Below is a small trained network, with its code and all its weights. Each question gives an input and a target symbol and asks what happens when units are switched off, that is, made to give their printed mean instead of their output.

import numpy as np


def w(rows, s, z=0):
    codes = np.array(rows[::2]) - 128.0
    scale = np.full(codes.shape[1], s)
    scale[-1] = z or s
    return codes * scale


def f(y):
    return y / 2 * (1 + np.tanh(0.7978845608 * (y + 0.044715 * y**3)))


def softmax(a):
    e = np.exp(a - a.max(-1, keepdims=True))
    return e / e.sum(-1, keepdims=True)


def log_softmax(a):
    a = a - a.max(-1, keepdims=True)
    return a - np.log(np.exp(a).sum(-1, keepdims=True))


def net(x, mask):
    ids = ['αβγδεπ'.index(c) for c in x.split()]
    T = len(ids)
    res = E[ids] + P[:T]
    r = res
    for j in range(2):
        rows = slice(4 * j, 4 * j + 4)
        q, k, v = (r @ M[0][rows].T for M in (Q, K, V))
        z = softmax(np.where(np.tri(T) > 0, q @ k.T / 4**0.5, -1e9)) @ v
        o = O[0][rows]
        res = res + np.where(mask[j], z, o[:, -1]) @ o[:, :-1]
    y = f(res @ A[0][:, :-1].T + A[0][:, -1])
    res = res + np.where(mask[2:6], y, B[0][:, -1]) @ B[0][:, :-1]
    return log_softmax(res[-1] @ U[:, :-1].T + U[:, -1])


Q, K, V, O, A, B = {}, {}, {}, {}, {}, {}
E = w([
[182,66,104,145,247,8,135],'α',
[78,127,120,168,255,241,156],'β',
[167,85,108,102,62,10,92],'γ',
[208,216,242,230,160,52,209],'δ',
[71,141,142,107,51,193,115],'ε',
[98,12,68,162,179,135,67],'π',
],0.0083)
P = w([
[187,121,134,88,101,188,157],'0',
[120,84,97,220,63,157,139],'1',
[75,168,197,236,111,95,99],'2',
[124,207,254,147,161,114,124],'3',
[172,243,81,167,141,86,93],'4',
[103,73,70,59,112,113,78],'5',
[80,9,214,98,95,188,151],'6',
],0.009)
Q[0] = w([
[117,125,159,132,94,155,123],'h0',
[100,154,134,123,108,125,84],'h0',
[82,115,143,92,158,112,111],'h0',
[166,132,162,158,121,147,154],'h0',
[172,250,100,206,147,107,81],'h1',
[104,142,75,43,133,118,97],'h1',
[117,134,4,11,155,156,79],'h1',
[126,160,73,112,123,152,113],'h1',
],0.016)
K[0] = w([
[114,136,157,81,132,131,127],'h0',
[96,176,153,132,117,103,95],'h0',
[78,128,167,174,156,126,141],'h0',
[163,123,127,105,123,159,133],'h0',
[198,70,22,197,59,170,235],'h1',
[43,100,128,199,121,84,117],'h1',
[9,135,122,239,98,68,128],'h1',
[92,133,86,160,104,97,160],'h1',
],0.016)
V[0] = w([
[149,93,103,132,183,144,129],'h0',
[128,173,162,43,130,143,103],'h0',
[111,121,128,175,135,130,82],'h0',
[137,100,103,114,97,138,128],'h0',
[140,126,111,92,11,48,70],'h1',
[64,68,105,108,113,172,53],'h1',
[121,189,198,123,35,177,146],'h1',
[179,84,132,117,144,64,107],'h1',
],0.012)
O[0] = w([
[90,154,140,111,58,118,107,79],'h0',
[125,73,77,166,191,51,117,48],'h0',
[142,144,161,128,129,157,183,169],'h0',
[122,128,132,62,163,129,101,148],'h0',
[134,73,132,162,122,145,254,254],'h1',
[154,14,207,67,117,174,97,93],'h1',
[232,133,109,205,124,175,152,190],'h1',
[59,134,113,116,149,78,207,213],'h1',
],0.0096,0.0034)
A[0] = w([
[39,169,122,87,98,100,169,2],'n0',
[155,147,21,205,198,98,129,112],'n1',
[55,170,93,57,158,106,141,89],'n2',
[120,152,143,153,107,130,1,24],'n3',
],0.0078,0.0048)
B[0] = w([
[188,85,113,172,228,80,104,252],'n0',
[70,145,151,85,48,164,95,222],'n1',
[158,45,97,211,138,115,56,245],'n2',
[175,147,69,32,254,161,252,194],'n3',
],0.0076,0.0034)
U = w([
[119,126,112,164,201,89,65,114],'α',
[164,172,130,88,203,142,118,52],'β',
[114,122,121,131,162,124,230,177],'γ',
[122,199,108,138,112,120,98,103],'δ',
[231,110,168,189,153,171,82,85],'ε',
[80,112,253,59,116,132,73,250],'π',
],0.0049,0.0018)

Each question gives the input, a string of symbols that net reads in full, and the target symbol t.
The units are the heads (4 rows each of Q, K, V and O) and the neurons (one row each of A and B). Each row of codes is followed by its name. A weight is (code - 128) times the scale printed after its matrix; where a second scale follows, it is the last column's (O, A, B and U).
mask holds one flag per unit, heads first, then neurons. A switched-off unit (its flag False) gives its mean, the last column of its rows in O or B, instead of its output. The means were averaged over made-up inputs and are rounded, as every weight is.
A unit's drop is (log p(t) with every unit on - log p(t) with that unit switched off) / (log p(t) with every unit on - log p(t) with every unit switched off).
The circuit of an input: a set's keep is (log p(t) with only the set's units on - log p(t) with every unit switched off) / (log p(t) with every unit on - log p(t) with every unit switched off). Starting from all 6 units, units are removed one at a time, each time the one whose removal leaves the highest keep (on an exact tie, the one counted first), for as long as the keep stays at least 0.8.
units of the circuit, in order: the units of the circuit, biggest drop first
top k neurons: the k neurons with the biggest drops, biggest first
which heads matter: for each layer, one digit per head in row order, 1 if its drop is at least 0.15 and else 0, layers parted by /
drop of u: that unit's drop, to one decimal
input α γ ε γ γ δ, target α: top neuron	(n2)
input γ γ γ δ ε γ π, target δ: units of the circuit, in order	(h1, n1)
input α π δ, target α: units of the circuit, in order	(h1, n0, n2)
input γ δ γ ε γ γ β, target ε: which heads matter	01
input δ β γ, target δ: which heads matter	01
input α α γ π γ, target α: units of the circuit, in order	(h1, n2, n0)
input δ γ δ β, target δ: units of the circuit, in order	(h1, n1)
input δ γ α β γ π, target α: units of the circuit, in order	(h1, n2)
input β β β, target β: units of the circuit, in order	(h1, n3)
input π δ π β ε, target δ: drop of h1	0.8
input α ε ε α, target α: drop of h0	0.0
input α γ β δ α π, target β: drop of h1	1.2
input γ α π β π δ ε, target β: drop of n3	0.9
